Below are the code and all the weights of a small trained network. Each question names an input and a class and asks about switching units off, where a switched-off unit gives its printed mean instead of its output.

import numpy as np


def w(rows, s, z=0):
    codes = np.array(rows[::2]) - 128.0
    scale = np.full(codes.shape[1], s)
    scale[-1] = z or s
    return codes * scale


def f(y):
    return np.maximum(y, 0)


def log_softmax(a):
    a = a - a.max(-1, keepdims=True)
    return a - np.log(np.exp(a).sum(-1, keepdims=True))


def net(x, mask):
    res = np.array(x, float).reshape(1, 5) / 4 @ E
    y = f(res @ A[0][:, :-1].T + A[0][:, -1])
    res = res + np.where(mask, y, B[0][:, -1]) @ B[0][:, :-1]
    return log_softmax(res[-1] @ U[:, :-1].T + U[:, -1])


A, B = {}, {}
E = w([
[127,128,129],'x0',
[198,39,217],'x1',
[246,232,105],'x2',
[180,72,34],'x3',
[129,129,128],'x4',
],0.011)
A[0] = w([
[74,162,201,42],'n0',
[185,186,156,62],'n1',
[146,3,218,55],'n2',
[36,83,101,70],'n3',
[32,81,206,5],'n4',
[131,99,57,125],'n5',
[157,80,78,125],'n6',
[213,93,173,152],'n7',
[149,81,67,35],'n8',
[126,61,88,57],'n9',
],0.015,0.0018)
B[0] = w([
[94,151,232,200],'n0',
[236,31,83,199],'n1',
[89,185,52,252],'n2',
[97,100,1,236],'n3',
[168,45,149,248],'n4',
[143,189,179,189],'n5',
[166,134,215,186],'n6',
[14,165,72,203],'n7',
[113,162,217,185],'n8',
[169,87,236,188],'n9',
],0.0087,0.014)
U = w([
[104,47,74,255],'0',
[3,198,39,67],'1',
[77,93,206,56],'2',
],0.019,0.0054)

Each question gives the input, the list of numbers given to net, and the class t.
The units are the neurons (one row each of A and B). Each row of codes is followed by its name. A weight is (code - 128) times the scale printed after its matrix; where a second scale follows, it is the last column's (A, B and U).
mask holds one flag per neuron, in row order. A switched-off neuron (its flag False) gives its mean, the last column of its row in B, instead of its output. The means were averaged over made-up inputs and are rounded, as every weight is.
A unit's drop is (log p(t) with every unit on - log p(t) with that unit switched off) / (log p(t) with every unit on - log p(t) with every unit switched off).
The circuit of an input: a set's keep is (log p(t) with only the set's units on - log p(t) with every unit switched off) / (log p(t) with every unit on - log p(t) with every unit switched off). Starting from all 10 units, units are removed one at a time, each time the one whose removal leaves the highest keep (on an exact tie, the one counted first), for as long as the keep stays at least 0.8.
units of the circuit, in order: the units of the circuit, biggest drop first
k most important neurons: the k neurons with the biggest drops, biggest first
drop when u is switched off: that unit's drop, to one decimal
input [-1,-5,7,2,6], class 0: units of the circuit, in order	[n1]
input [4,-7,-8,5,-2], class 0: 2 most important neurons	[n3, n9]
input [2,6,-6,8,-6], class 2: 2 most important neurons	[n9, n6]
input [-4,-7,8,4,2], class 0: 2 most important neurons	[n1, n2]
input [7,3,-1,-2,2], class 1: units of the circuit, in order	[n2, n1]
input [3,-4,5,-6,1], class 2: 2 most important neurons	[n3, n2]
input [7,6,-5,5,4], class 1: 3 most important neurons	[n2, n7, n1]
input [6,-6,-4,-7,1], class 2: 4 most important neurons	[n0, n4, n2, n7]
input [-2,1,-1,3,3], class 2: 2 most important neurons	[n3, n1]
input [-1,-5,-5,2,1], class 0: 2 most important neurons	[n2, n7]
input [-8,4,-3,6,-2], class 2: 3 most important neurons	[n9, n6, n8]
input [8,7,0,6,5], class 1: 2 most important neurons	[n2, n7]
input [5,-4,-6,-5,0], class 0: 2 most important neurons	[n3, n4]
input [-4,6,8,-4,6], class 0: units of the circuit, in order	[n1]
input [-2,1,4,-3,-5], class 0: 2 most important neurons	[n1, n2]
input [0,5,8,-7,1], class 0: drop when n1 is switched off	1.5
input [-6,6,2,2,2], class 1: drop when n6 is switched off	0.0
input [2,8,3,-1,-7], class 1: drop when n7 is switched off	0.1
